Below is a small trained network, with its code and all its weights. Each question gives an input and a class and asks what happens when units are switched off, that is, made to give their printed mean instead of their output.

import numpy as np


def w(rows, s, z=0):
    codes = np.array(rows[::2]) - 128.0
    scale = np.full(codes.shape[1], s)
    scale[-1] = z or s
    return codes * scale


def f(y):
    return np.maximum(y, 0)


def log_softmax(a):
    a = a - a.max(-1, keepdims=True)
    return a - np.log(np.exp(a).sum(-1, keepdims=True))


def net(x, mask):
    res = np.array(x, float).reshape(1, 6) / 4 @ E
    y = f(res @ A[0][:, :-1].T + A[0][:, -1])
    res = res + np.where(mask, y, B[0][:, -1]) @ B[0][:, :-1]
    return log_softmax(res[-1] @ U[:, :-1].T + U[:, -1])


A, B = {}, {}
E = w([
[164,210,219,91,127,127,248,146,168,159,126,144],'x0',
[150,59,160,138,146,80,176,168,108,60,171,203],'x1',
[150,150,145,94,160,139,124,82,49,138,121,192],'x2',
[28,113,159,71,90,169,157,190,68,97,141,119],'x3',
[173,120,137,104,102,105,115,130,96,117,133,53],'x4',
[144,124,93,104,120,114,145,128,102,128,132,119],'x5',
],0.013)
A[0] = w([
[74,124,172,97,50,215,148,157,79,97,123,136,130],'neuron 1',
[199,73,173,177,136,77,166,142,128,48,151,172,49],'neuron 2',
[209,132,107,187,168,111,135,111,148,149,92,128,90],'neuron 3',
[117,196,103,108,120,159,113,58,158,211,59,76,54],'neuron 4',
[134,103,117,154,120,112,178,98,113,95,163,179,88],'neuron 5',
[115,43,49,173,123,91,54,50,128,70,83,117,181],'neuron 6',
[171,162,137,132,122,108,171,113,158,137,145,139,137],'neuron 7',
[172,201,189,107,112,100,199,165,171,176,157,133,81],'neuron 8',
[244,140,99,187,102,93,97,73,180,140,105,179,4],'neuron 9',
[102,117,140,146,150,100,78,131,134,116,126,154,106],'neuron 10',
],0.011,0.0033)
B[0] = w([
[148,109,155,83,106,178,174,235,108,94,119,148,201],'neuron 1',
[87,4,105,27,145,106,160,111,223,251,196,118,218],'neuron 2',
[53,159,221,103,110,215,193,196,71,93,14,142,197],'neuron 3',
[62,72,103,76,217,137,153,62,221,189,168,102,223],'neuron 4',
[88,139,179,96,180,98,102,81,161,108,118,99,176],'neuron 5',
[127,199,123,209,187,133,124,89,78,122,175,174,249],'neuron 6',
[137,117,152,177,133,108,136,119,90,104,152,169,188],'neuron 7',
[210,203,108,184,138,37,34,91,2,104,188,195,237],'neuron 8',
[131,109,213,115,53,152,158,177,105,76,45,133,219],'neuron 9',
[139,174,131,85,167,112,80,107,73,139,141,126,157],'neuron 10',
],0.0091,0.019)
U = w([
[218,178,94,227,150,89,24,105,67,80,175,183,110],'0',
[149,146,145,121,99,152,205,236,128,31,2,122,252],'1',
[160,93,96,70,166,105,158,61,225,210,151,109,13],'2',
],0.0076,0.0031)

Each question gives the input, the list of numbers given to net, and the class t.
The units are the neurons (one row each of A and B). Each row of codes is followed by its name. A weight is (code - 128) times the scale printed after its matrix; where a second scale follows, it is the last column's (A, B and U).
mask holds one flag per neuron, in row order. A switched-off neuron (its flag False) gives its mean, the last column of its row in B, instead of its output. The means were averaged over made-up inputs and are rounded, as every weight is.
A unit's drop is (log p(t) with every unit on - log p(t) with that unit switched off) / (log p(t) with every unit on - log p(t) with every unit switched off).
The circuit of an input: a set's keep is (log p(t) with only the set's units on - log p(t) with every unit switched off) / (log p(t) with every unit on - log p(t) with every unit switched off). Starting from all 10 units, units are removed one at a time, each time the one whose removal leaves the highest keep (on an exact tie, the one counted first), for as long as the keep stays at least 0.8.
units of the circuit, in order: the units of the circuit, biggest drop first
k most important neurons: the k neurons with the biggest drops, biggest first
drop of u: that unit's drop, to one decimal
input [-6,-5,4,-7,-7,7], class 1: units of the circuit, in order -> (neuron 9)
input [-6,7,-1,-1,-6,-1], class 2: 2 most important neurons -> (neuron 2; neuron 8)
input [-5,1,7,6,6,7], class 1: 2 most important neurons -> (neuron 8; neuron 1)
input [2,0,-6,-1,4,0], class 0: 3 most important neurons -> (neuron 2; neuron 9; neuron 4)
input [5,-6,4,-7,5,-4], class 1: 3 most important neurons -> (neuron 3; neuron 9; neuron 2)
input [-1,-3,3,5,-1,6], class 1: 3 most important neurons -> (neuron 2; neuron 8; neuron 1)
input [5,6,-8,-3,1,4], class 2: 4 most important neurons -> (neuron 2; neuron 6; neuron 5; neuron 10)
input [0,-3,2,3,-8,5], class 1: 2 most important neurons -> (neuron 2; neuron 8)
input [5,-7,-2,-7,7,3], class 1: 3 most important neurons -> (neuron 3; neuron 9; neuron 2)
input [-6,-7,0,0,7,1], class 2: 2 most important neurons -> (neuron 4; neuron 8)
input [-3,7,5,-6,-6,-8], class 2: 2 most important neurons -> (neuron 2; neuron 1)
input [-3,7,-1,-7,8,-1], class 1: 3 most important neurons -> (neuron 9; neuron 3; neuron 4)
input [6,-6,-6,-5,-1,3], class 0: 3 most important neurons -> (neuron 8; neuron 2; neuron 7)
input [6,-5,7,4,2,1], class 0: most important neuron -> (neuron 8)
input [-3,6,3,2,3,-8], class 2: drop of neuron 8 -> 0.1
input [8,2,5,3,-4,3], class 0: drop of neuron 8 -> 0.8
input [4,6,-8,5,-1,5], class 2: drop of neuron 9 -> 0.6
